(in the rows, 128 means zero)
Each row of numbers belongs to one of the elements below and depends on some of the facts about them. Some rows are named. Which element is each other row?

Facts:
piplel {Π=kofo, ρ=a, τ=bani}
luvin {σ=kekludem, ρ=a, τ=geplo}
klaru {ρ=a, τ=zakik}
fluskan {σ=dobren,kapi,maplal, Π=vikli, ρ=a, Ω=fironir, τ=truru}
flastak {σ=dresok, Π=sokla, ρ=a, τ=drubrugron}
plobus {Π=flufis, ρ=b, Ω=dreflin, τ=nagas}
foges {σ=listum, Π=fleruk, ρ=b, τ=geplo}
korol {σ=bani, Π=latri, ρ=a, Ω=foges, τ=ridru}
nugin {Π=plobus, ρ=b, τ=nagas}
plople {σ=gribral,korol, Π=broski, ρ=a, τ=truru}
fleruk {Π=luvin, ρ=a, Ω=zakik, τ=geplo}
plimu {ρ=a}
grasto {σ=kapi, ρ=b, τ=broben}
piber {σ=maplal,dreflin, Π=flugra, ρ=a, Ω=liklom, τ=klestusor}
mufi {Π=grasto, ρ=a, τ=broben}
fakas {Π=drubi, ρ=a, τ=skazol}
nibuple {ρ=a, τ=dubil}
boplu {Π=dreflin, ρ=b, τ=nagas}
rapli {ρ=b, Ω=nele, τ=fofam}
boflezor {Π=dradratran, ρ=b, Ω=flufis, τ=zakik}
groskik {σ=gedruplok, Π=fotu, ρ=a, τ=klestusor}
drovus {Π=neflim, ρ=a, Ω=bovel, τ=treklen}
fuverul {σ=venimi, Π=bifon, ρ=a, τ=bovel}
broski {Π=gema, ρ=b, τ=truru}
zegratrak {σ=stekles,vaplidrur, Π=niflom, ρ=a, τ=zakik}
kuzas {σ=sepla, ρ=a, τ=treklen}
vipom {Π=siplesta, ρ=a, τ=detre}
fistar {Π=vitrek, ρ=b, Ω=klutek, τ=ridru}
flivul {ρ=a}
tota {ρ=b, Ω=plisu, τ=truru}
flosem {Π=grodekar, ρ=a, Ω=sepla, τ=nele}
fevas {Π=vutran, ρ=a, τ=truru}
grodekar {Π=vaplidrur, ρ=a, Ω=tota, τ=nele}
drofigo {ρ=a, Ω=loplu, τ=gude}
nele {σ=suse, ρ=b, Ω=drovus}
zetran {Π=sogri, ρ=b, Ω=groskik, τ=basok}
liklok {ρ=a}
gude {ρ=a}
gema {σ=flutre,stalum, Π=gedruplok, ρ=b, τ=truru}
nagas {ρ=a, Ω=pluzim}
lorok {Π=gages, ρ=b, Ω=gages, τ=skapal}
stalum {σ=piber, ρ=b}
bifon {ρ=a, Ω=grimil, τ=bovel}
maskan {Π=drebir, ρ=a, τ=gude}
drubi {Π=litruste, ρ=b, τ=skazol}
pluzim {Π=kloruvok, ρ=a, Ω=durol, τ=nagas}
dukleskom {ρ=a, τ=plimu}
neflim {Π=kuzas, ρ=b, τ=treklen}
todrobes {σ=litruste, Π=dresok, ρ=a, Ω=fevas, τ=liklok}
basok {ρ=a}
geplo {ρ=b}
sogri {Π=pastur, ρ=b, τ=basok}
grimil {σ=fleruk, Π=ginubrir, ρ=a, Ω=drofigo, τ=liklom}
nuna {Π=plakam, ρ=b, τ=ridru}
peba {σ=sokla, Π=klutek, ρ=a, τ=ridru}
broben {ρ=b}
pleke {σ=vaplidrur, Π=venimi, ρ=a, τ=stalum}
dreflin {Π=kekludem, ρ=b, Ω=gruti, τ=nagas}
noben {Π=lorok, ρ=a, τ=skapal}
drubrugron {ρ=b, Ω=ridru}
flugra {Π=gridos, ρ=a, τ=klestusor}
vedrek {Π=listum, ρ=a, Ω=skotros, τ=skazol}
durol {σ=litruste,maskurur, ρ=a}
vatrun {Π=brunik, ρ=b, Ω=maskurur, τ=geplo}
ginubrir {σ=stekles, Π=maplal, ρ=b, τ=liklom}
siplesta {ρ=a, Ω=lestefil, τ=detre}
bovel {ρ=b}
ridru {ρ=a, Ω=fifle}
loma {Π=flutre, ρ=a, τ=skotros}
plakam {Π=peba, ρ=a, Ω=trivi, τ=ridru}
klutek {Π=nogrun, ρ=a, τ=ridru}
nogrun {Π=korol, ρ=a, τ=ridru}
fifle {Π=rapli, ρ=a, τ=fofam}
plisu {Π=kasapli, ρ=a, Ω=gedruplok, τ=dubil}
latri {Π=fistar, ρ=a, Ω=kuzas, τ=ridru}
grufler {ρ=b, τ=nele}
plofli {σ=treklen,maskan, ρ=a, τ=trosutul}
fironir {Π=flastak, ρ=a, Ω=bunul, τ=drubrugron}
suse {Π=pleke, ρ=b, τ=stalum}
liklom {ρ=a, Ω=fotu}
kasapli {σ=gruti, Π=tegidru, ρ=b, τ=dubil}
drebir {Π=drofigo, ρ=b, τ=gude}
dresok {ρ=a, τ=liklok}
litruste {σ=sepla,gedruplok, ρ=a, τ=skazol}
gruti {σ=gribral, Π=stiflus, ρ=a, Ω=listum, τ=brabruk}
zakik {ρ=a, Ω=ginubrir}
truru {ρ=b, Ω=grigri}
gretrusim {Π=gribral, ρ=a, τ=bovel}
gedruplok {σ=skapal, Π=fluskan, ρ=a, τ=truru}
plevun {Π=maskan, ρ=a, τ=gude}
vikli {Π=tota, ρ=a, τ=truru}
brunik {Π=foges, ρ=a, τ=geplo}
skazol {ρ=a}
gridos {ρ=b, τ=klestusor}
stizar {Π=grufler, ρ=a, τ=nele}
fofam {ρ=a}
stirol {σ=geplo,pluzim, ρ=a, Ω=mufi, τ=flivul}
kloruvok {Π=nugin, ρ=b, τ=nagas}
grigri {σ=nuna, ρ=a, Ω=liklok, τ=drubrugron}
ligamo {Π=zetran, ρ=a, Ω=gema, τ=basok}
sepla {Π=nise, ρ=b, τ=liklok}
lida {Π=maskurur, ρ=b, Ω=gretrusim, τ=dubil}
fotu {Π=trose, ρ=a, τ=klestusor}
lestefil {Π=lida, ρ=b, τ=dubil}
maskurur {σ=gedruplok, Π=nibuple, ρ=a, Ω=grodekar, τ=dubil}
dubil {ρ=b, Ω=niflom}
nise {Π=todrobes, ρ=a, τ=liklok}
gribral {Π=fuverul, ρ=a, τ=bovel}
niflom {σ=fleruk,rizeskek, Π=klaru, ρ=a, τ=zakik}
gages {σ=gedruplok, Π=dobren, ρ=b, τ=skapal}
maplal {σ=groskik, ρ=b, τ=liklom}
trosutul {ρ=a}
guske {Π=fakas, ρ=a, τ=skazol}
sokla {Π=grigri, ρ=b, τ=drubrugron}
skapal {σ=sepla, ρ=a, Ω=nagas}
tegidru {Π=lestefil, ρ=b, τ=dubil}
rizeskek {Π=guske, ρ=a, τ=skazol}
listum {Π=rizeskek, ρ=a, τ=skazol}
kofan {σ=liklom,plimu, Π=plisu, ρ=b, Ω=vatrun, τ=dubil}
kapi {σ=durol, Π=mufi, ρ=a, τ=broben}
skotros {ρ=b, Ω=pastur}
beplas {Π=piber, ρ=a, τ=klestusor}
vaplidrur {Π=stizar, ρ=a, τ=nele}
venimi {ρ=a, τ=stalum}
bunul {Π=dukleskom, ρ=a, Ω=lorok, τ=plimu}
pastur {ρ=b, τ=basok}
truplik {ρ=b, τ=durol}
stiflus {ρ=b, Ω=truplik, τ=brabruk}
flufis {ρ=b, Ω=lida, τ=nagas}
trivi {Π=drovus, ρ=a, τ=treklen}
stigremen {Π=truplik, ρ=b, τ=durol}
vitrek {ρ=b, τ=ridru}
stokom {Π=vipom, ρ=a, Ω=rapli, τ=detre}
bani {σ=sokla,kuzas, ρ=a}
loplu {Π=ligamo, ρ=b, Ω=boflezor, τ=basok}
dobren {σ=groskik,bani, ρ=b, τ=skapal}
klestusor {ρ=a}
brabruk {σ=geplo,guske,zegratrak, ρ=a}
vutran {Π=plople, ρ=a, τ=truru}
treklen {σ=ginubrir,tota,maskurur, ρ=a, Ω=vipom}
flubuskan {Π=vedrek, ρ=a, Ω=zetran, τ=skazol}
kofo {ρ=b, τ=bani}
trose {σ=flutre, Π=beplas, ρ=a, τ=klestusor}
flutre {ρ=a, Ω=grufler, τ=skotros}
detre {ρ=a}
stekles {σ=bani, ρ=b, Ω=stirol}
kekludem {σ=gages,gedruplok, Π=pluzim, ρ=b, τ=nagas}
dradratran {σ=dobren,gedruplok, Π=zegratrak, ρ=a, τ=zakik}

Known rows:
[126 124 139 121 138 123 121 129 150 116 124 154 154 135 112 126 128 116
 126 124 118 126 100 131 105 128 115 123 152 131 147 137 107 145 107 132
 128 122 142 150 112]: listum
[117 128 129 110 126 124 126 109 150 126 145 132 136 130 106 122 101  98
 119 131 140 131 128 123 123 116 117 120 150 132 124 127 117 131 121 105
 144 118 145 115 137]: klaru
[129 139 117 125 116 128 129 129 114 136 154 127 111 118 127 111 105 105
 115 119 143 112 131 124 156 126 115 135 102 130 124 127 132 127 158  97
 117 132 138  85 146]: grasto
[141 135 137 150 135 139 129 114 131 135 137 137 146 137 133 129 131 111
 119 111 125 133 101 122 130 108 121 136 120 130 136 142 125 134 140 138
 108 110 124 134 122]: trivi
[136 137 134 153 148 146 135 110 114 142 126 146 145 131 127 126 137 124
 158 134 168 112 108 119 133 117 115 137 108 131 139 139 127 120 126 122
 124 114 127 155 133]: drovus
[111 126 126  97 126 120 126 110 155 123 147 132 131 128  99 119  92  95
 120 135 144 132 134 126 119 118 117 115 158 133 123 124 117 129 115  98
 153 121 150 112 141]: flugra
[140 135 136 149 135 141 132 114 129 135 139 138 147 136 132 130 133 108
 118 110 126 133 102 121 130 109 122 138 120 128 136 141 124 135 141 137
 108 109 124 134 124]: fifle
[101 141 145 114  95 151 137 114 146 118 135 114 159 129 129 130 101  74
 124 137 131 134 154 106 166  60 131 125 140 145 107 129 155 115 129 126
 118 102 119 136 159]: brabruk
[104 131 134 126 111 146 124 147 107 123 114 137 132 119 136 114 122 119
 140 149 149  78 141 124 135 130 125 157 127 140 126 117 129 129 124 104
 126 152 118 136 138]: skotros
[126 135 133 120 121 140 134  97 127 133 148 116 129 133 125 132 102  81
 114 132 148 130 132 116 145  93 118 132 117 138 108 123 133 118 138 108
 121 115 120 109 153]: plofli
[135 138 137 135 122 130 127 149 119 122 128 148 137 121 137 113 131 116
 122 110 117 110 113 133 141 129 120 136 113 128 145 139 127 140 142 130
 101 136 132 122 122]: boplu
[139 139 153 149 139 141 127 125 130 135 139 135 142 136 133 125 128 114
 109 107 136 122  96 117 118 114 114 149 126 129 123 150 129 137 151 131
 103 105 124 129 114]: fevas
[136 140 135 139 121 132 124 152 119 125 130 143 134 119 137 115 129 117
 117 112 116 107 111 129 140 129 120 137 114 130 145 138 128 142 145 130
 104 131 131 121 119]: stigremen
[136 136 132 156 135 148 134 115 114 145 132 119 137 134 135 127 124 123
 134 134 156 115 123 124 118 124 138 142 120 126 141 140 114 123 123 135
 136 101 117 142 133]: plakam
[133 140 148 140 138 139 125 124 132 132 141 132 141 134 125 124 120 110
 111 112 137 120 102 119 114 115 114 146 135 131 119 145 127 136 145 123
 110 107 130 125 116]: vutran
[115 107 139  94 144  82 146 162  93 102  65 169 164 191  71 173 127 205
 127 145 177  90 110  12  75 152 157 206 186 118 182  91 142 171 122 131
 121 137 197 192 118]: liklom
[130 148 144 132 130 141 137 109 131 138 158 113 127 134 127 122 104  99
 112 114 157 128 128 111 139  95 116 141 119 130 104 141 142 120 155 106
 115 101 134 102 143]: plople

Name these rows:
No name comes twice in this set of rows, the named rows included.
[ 94 132 109  69  98  98 111 145 149 115 145 119 113 104  85 106  49  95
 117 160 150 100 163 135 117 149 120  96 171 138 133 113 105 127 107  73
 191 128 168  84 151] : vitrek
[109 132 143 106 124 137 116 116 159 130 156 126 118 126 108 112  91  95
 109 136 149 121 130 136 107 124 106 129 160 137 104 133 118 132 126  87
 149 121 141  96 130] : gedruplok
[122 144 125 119 109 129 136 133 120 126 146 127 120 115 134 111 106 102
 124 119 144 121 146 124 168 110 121 128 105 128 126 128 144 120 149 108
 113 130 141  98 156] : kasapli
[121 123 138 114 132 123 117 123 159 116 129 151 151 130 105 123 119 105
 124 129 117 126 107 141 103 124 116 119 160 132 140 135 103 141 102 126
 135 125 143 142 116] : rizeskek
[ 96 130 135  83 124 117 118 117 161 117 152 122 125 127  85 115  72  98
 112 141 161 114 138 123 105 124 108 120 178 136 104 126 118 126 115  76
 167 120 160  99 139] : vikli
[116 141 141 110 117 120 114 158 129 117 134 135 123 116 119 109 101 113
 112 124 138  92 125 128 122 137 111 138 143 134 124 137 127 138 140  99
 124 133 144 105 123] : broski
[130 135 124 126 124 126 127 113 140 134 144 121 139 128 113 127  95 100
 116 133 137 132 126 121 115 121 129 116 141 130 140 132 112 128 123 122
 151  99 135 116 132] : klutek
[115 119 143 131 141 142 126 124 140 123 119 145 144 131 120 117 130 126
 145 144 148 106 120 141  99 130 124 138 156 133 137 135 106 133  95 125
 144 129 129 159 121] : fleruk
[125 127 140 124 133 128 118 130 152 119 129 149 154 132 114 123 124 111
 121 124 115 124 100 134 101 126 117 127 158 131 141 138 108 142 111 133
 130 120 135 146 110] : venimi
[132 134 141 135 124 128 112 168 129 112 115 159 151 119 134 115 134 125
 121 117  99  98  98 138 116 143 121 136 139 130 158 141 114 152 128 140
 107 137 130 144 100] : suse
[ 87 103 116  84 128 117 141 132 124 102 133 106 115 111 105  95  96 122
 124 135 164  73 170 157 102 132 146 140 170 120 105 121 110 113  96  86
 166 161 139 104 159] : flufis
[128 133 129 149 135 151 147  91 114 149 149 118 118 138 134 118 124 116
 138 127 179 123 135 123 144 107 125 149 101 126 112 129 130 111 138 107
 125 119 125 114 154] : todrobes

The same elements again, as new rows of numbers:
Some elements and their rows:
[132 112 120 114 131 131 125 121 134 133 130 128 127 135 105 117 134 134
 116 122 134 114 146 134 143 114 127 138 121 137 110 119 124 122 130 111
 129 125 138 139 134 105 126 142 126 115]: nugin
[120 102 113  91 143 130 147 116 109 134 111 113 124 138 108 102 139 158
  97 111 132 116 166 120 160 117 130 153 106 155  72 111 127 119 119  86
 121 113 127 142 140 100 128 143 114 116]: vitrek
[139 138 135 136 130 117 125 141 141 139 129 129 123 120 123 143 118 114
 152 129 133 140 117 133 115 138 122 120 139 117 143 130 124 128 121 147
 131 130 122 115 127 139 131 121 135 132]: piplel
[112 128 127 125 104 139 131 127 150 120 134 123 125 129 136 121 124 128
 116 128 130 122 130 132 129 128 133 121 127 134 124 127 120 129 128 123
 129 120 129 139 133 137 121 127 130 134]: stalum
[137 136 133 141 178 135 114 129 108 134 125 140 129 119 137 174 119  83
 139 164 128 128 114 122 124 131 145 101 138 121 155 124 132 148 140 138
 135 138 122  96 121 160 124 122 136 114]: fevas
[128 134 130 120  59 138 115 148 119 124 169 138 127 122 114  87 121 146
 123 116 126 133 121 133 108 135 108 126 161 121 140 148 114 138 129 154
 136 131 116 135 129 128 125 144 151 141]: kofan
[150 125 117 111 138 127 124 155 183 128 108 126 122 116 159 158 116 100
 145 137 142 146 142 129 134 131 132 101 137 121 129 113 117 122 109 127
 119 125 129 134 135 160 137 117 152 103]: truplik
[137 137 131 109 116 138 128 132  84 188 124 157 133 122 127 146 135 120
 122 124 130 128 126 119 128 143 108 113 155 124 137 122 143 146 137 130
 126 131 137 110 128 158 105 153 152 121]: dreflin
[111 135 136 145 123 134 127 143 147  84 152 109 112 117 112 145 106 113
 144 151 124 132 122 132 109 140 150 119 139 142 124 139 108 146 127 152
 138 124  79 109 123 143 131 120 126 150]: grimil
[129 131 128 135 132 125 131 129 125 133 126 131 126 123 133 140 125 124
 140 132 127 139 114 127 119 136 126 126 130 122 142 132 135 132 125 137
 128 131 119 120 126 141 131 121 129 132]: drovus
[127 113 120 109 146 137 126 119 108 141 128 129 130 133 115 118 131 136
 112 134 126 110 149 122 148 127 131 131 121 143 105 117 121 126 129 110
 126 121 131 132 131 121 131 148 127 114]: lida
[128 121 126 122 149 125 128 115  99 126 128 126 129 132 120 127 131 133
 118 123 125 126 130 128 138 115 129 140 115 133 122 126 135 128 135 118
 128 131 123 125 125 117 131 128 121 129]: klaru
[122 136 130 140 123 124 128 135 148 120 138 123 120 121 131 137 118 122
 146 136 126 141 115 127 113 134 134 118 136 124 137 137 126 135 127 145
 131 128 110 117 122 145 127 118 132 141]: kapi
[114 124 129 156 149 133 109 135 154  72 158 114 119 125 108 126 109 114
 147 160 123 120 126 142 124 125 159 122 117 136 122 141  92 126 137 132
 139 128 106 129 119 116 150 116 119 124]: plople
[135 121 122 110 139 123 140 136 103 108 104 115 129 131 132 111 129 154
 110 109 123 137 136 117 136 124 126 139 132 137 104 127 138 130 108 122
 125 126 121 136 136 121 138 127 123 140]: nogrun
[149 132 135 115 122 111 161 147 123 193  70 155 140 136 152 166 151 110
 135 125 136 118 118 122 122 157  63 113 154 103 157 117 157 115 119 153
 105 123 172 133 125 150 113 132 131 129]: nuna
[120 131 129 138 107 131 132 130 133 129 141 136 121 130 119 136 135 119
 136 139 134 113 129 127 120 129 120 125 134 124 134 128 126 132 139 138
 126 127 125 120 120 135 111 133 130 126]: kofo

Which element is each row?
No name comes twice in this set of rows, the named rows included.
[118 111 119 139 178 146 112 138 145  70 142 108 115 129 109 155 110  97
 122 179 128 105 153 130 149 122 173 110 116 151 102 121  91 137 137 113
 140 121 104 118 119 130 139 132 120  96] : gema
[119 118 126 135 151 120 126 134 157  66 137  96 111 129 103 123 111 132
 122 148 127 122 143 138 129 123 158 138 115 150  98 131  96 129 119 126
 134 122  98 129 125  98 151 118 112 134] : luvin
[112 104 117 110  80 123 143 111 120 110 139 114 127 145 107  62 147 184
 100  92 131 112 154 129 144 109 112 169 110 141  84 129 134 104 121 103
 122 116 134 162 137  72 123 142 111 134] : fistar
[140 121 140 125 118 125 119 120  79 134 139 127 130 134  68  92 131 146
 111 120 120 114 129 146 120 124 111 146 144 134 131 137 122 138 135 147
 143 137 138 123 131  87 140 151 123 147] : bifon
[111 126 113 162 111 117 118 125 228  49 145 104 115 124 157 141 124 130
 151 123 143 158 142 133 128  91 170 141 101 121  99 125 132 105 117 113
 121 128 107 146 123 119 127  83 119 123] : niflom
[121 130 118 140 105 125 127 131 178 110 131 130 120 123 160 160 132 106
 149 135 146 140 136 122 125 113 139 121 129 111 121 120 140 119 126 128
 119 126 128 130 120 147 106 110 136 110] : ginubrir
[128 127 120 127 132 135 128 135 146 107 122 123 119 125 130 159 127 103
 129 145 137 132 145 121 136 119 144 115 133 130 119 115 130 134 128 126
 128 125 123 121 121 151 114 122 134 113] : gages
[125 132 138 126 101 121 143 135 112 149 122 129 125 129 102 119 126 145
 129 115 124 130 118 134 109 146 103 133 136 136 127 138 129 136 121 150
 128 123 104 116 132 121 124 134 124 162] : plakam
[124 110 139 145 157 116 151 145 177  94  78 115 128 148 123 156 127  93
 130 172 132  85 124 156 130 151 105 108 121 128 139 122  97 107 115 147
 116 113 154 155 121 112 155 119  99 111] : nele
[ 98 133 111 137  77 152 104 126 174  48 175 106 100 116 129 135 115 127
 128 133 140 152 156 116 127  96 188 131 134 138  83 129 120 149 129 119
 140 127  79 112 121 145 102 115 143 124] : foges

Now the same elements, written a new way:
Some rows with their names:
[163 151 114 111 169 179 142 134 150 125 116 154 143 140 125 115  90 127
 160 155 179 132 129 109 133  72 139 132 138]: sogri
[166 123 118 126 170 150 157 124 145  93 109 157 146 137 163 116 106  97
 159 144 177 129 141 115 134  74 140 131 101]: basok
[169 171 110 104 173 147 171 142 142 128  98 169 127 136 145 136 151 101
 161 166 178 134 149 108 154  71 151 120  92]: ligamo
[154 174 112 111 162 158 148 112 144  75 101 171 134 130 139 112  86  67
 153 135 182 134 135 105 131  61 137 140  89]: fironir
[163  92 105 143 197 194 110 109 125 154 122 141 154 147  71 115 107 114
 153 183 157 131 154 137 131  83 139 121  84]: maskurur
[164 154 117 110 171 162 146 127 146  94 105 170 143 138 150 112  92  85
 157 143 182 131 140 110 132  70 141 140  91]: grodekar
[174 118 112 110 161 161 144 123 145 103 116 152 142 134 166 131 101 123
 162 153 182 133 118 103 135  69 133 134 137]: nele
[158 158 110  96 168 170 145 124 156 104  99 171 129 139 139 134  78 102
 162 144 183 141 124  99 127  57 143 144 122]: boplu
[163 154 111 122 172 202 144 143 149 123 135 129 151 137  95  95 108 149
 158 175 168 124 140 125 127  87 138 109 141]: flufis
[172 158 108 112 173 178 162 150 146 153 126 136 136 142 100 113 152 155
 163 185 166 128 151 120 146  79 146 107 149]: plobus
[179 141 111  86 169 195 126 126 146 125 119 163 140 136 136 136 112 127
 159 145 178 136 125 101 122  68 134 133 125]: kasapli
[167 147 116 108 169 180 143 131 152 115 115 153 145 140 128 115  93 127
 160 155 177 133 130 111 127  68 140 137 140]: tegidru
[151  83 106 124 192 170 114 109 132 127  84 171 140 134 116 173  38  83
 161 174 177 149 140 120 119  74 142 133  43]: groskik
[159 115 122 138 175 148 147 125 136  97 110 158 143 136 163 104  91  98
 156 150 185 126 130 113 139  77 137 147  98]: ridru
[168 111 138 136 185 177 127 157 133 115 113 163 168 150 159 102  57 119
 156 134 188 129 134 117 127  82 141 148  91]: klutek
[178 124 134 133 191 194 149 143 148 158 124 170 133 130 119 109 150 112
 152 116 159 122 156 113 111  88 137 145 117]: guske
[171 152 118 113 172 158 147 128 145  93 105 171 146 137 151 118  96  86
 159 140 182 135 141 111 135  71 145 136  89]: nise

Name these rows:
No name comes twice in this set of rows, the named rows included.
[112 108 106 153 197 175 142 115 154 151  75 168 108 117  54 168  20  87
 157 184 170 152 137 116 107  70 142 141  93] : sepla
[159 158 117 119 169 169 151 133 144 100 115 155 144 129 131 105 112  97
 155 159 177 129 148 115 134  77 141 120  98] : drofigo
[185 148 105  87 161 167 127 129 129  75 112 160 156 147 163 129  93  97
 161 151 185 134 137 113 146  71 140 113  75] : trose
[166 137 104 121 170 154 156 101 151 119 116 152 132 145 147 111 125 114
 163 162 177 130 122 105 150  58 142 153 146] : drubrugron
[199 150 122 160 176 192 153 145 134 165 139 137 180 149 124  96 112 122
 160 144 174 124 146 133 137  88 141 109 116] : vikli
[156 141 120 110 166 182 141 138 155 106 104 165 140 134 138 134  39 106
 159 142 186 141 120 106 114  68 135 140 119] : truplik
[166  85 117 143 193 193 117 119 134 143 109 162 148 133 107 140  74  95
 153 156 166 136 140 125 108  86 133 133  70] : kuzas
[176 119  93  97 176 186 102 104 128 134 114 153 142 142 119 152  86 115
 161 183 180 143 118 108 133  63 133 132  95] : grasto
[184  69 116 141 205 173 155 107 144 211 116 172 111 134 135 164 176 133
 162 156 158 133 125 102 130  68 141 171 140] : stekles
[175 134 125 133 176 187 140 151 141 129 134 138 169 149 121  84 116 139
 158 151 167 118 158 134 133  89 142 113 119] : nibuple
[166 110  90 102 181 188 108  97 133 120 107 155 137 146  97 152  78 115
 161 183 174 144 126 112 131  61 139 136  98] : kekludem
[176  80 124 120 193 199 110 107 145 157 111 176 134 133 124 155  67 108
 156 126 173 140 118 104  96  71 127 172 114] : ginubrir
[168 146 120 103 175 156 154 143 143 119  97 178 121 118 145 151 129  84
 155 154 177 137 144 103 127  74 141 125  82] : gruti

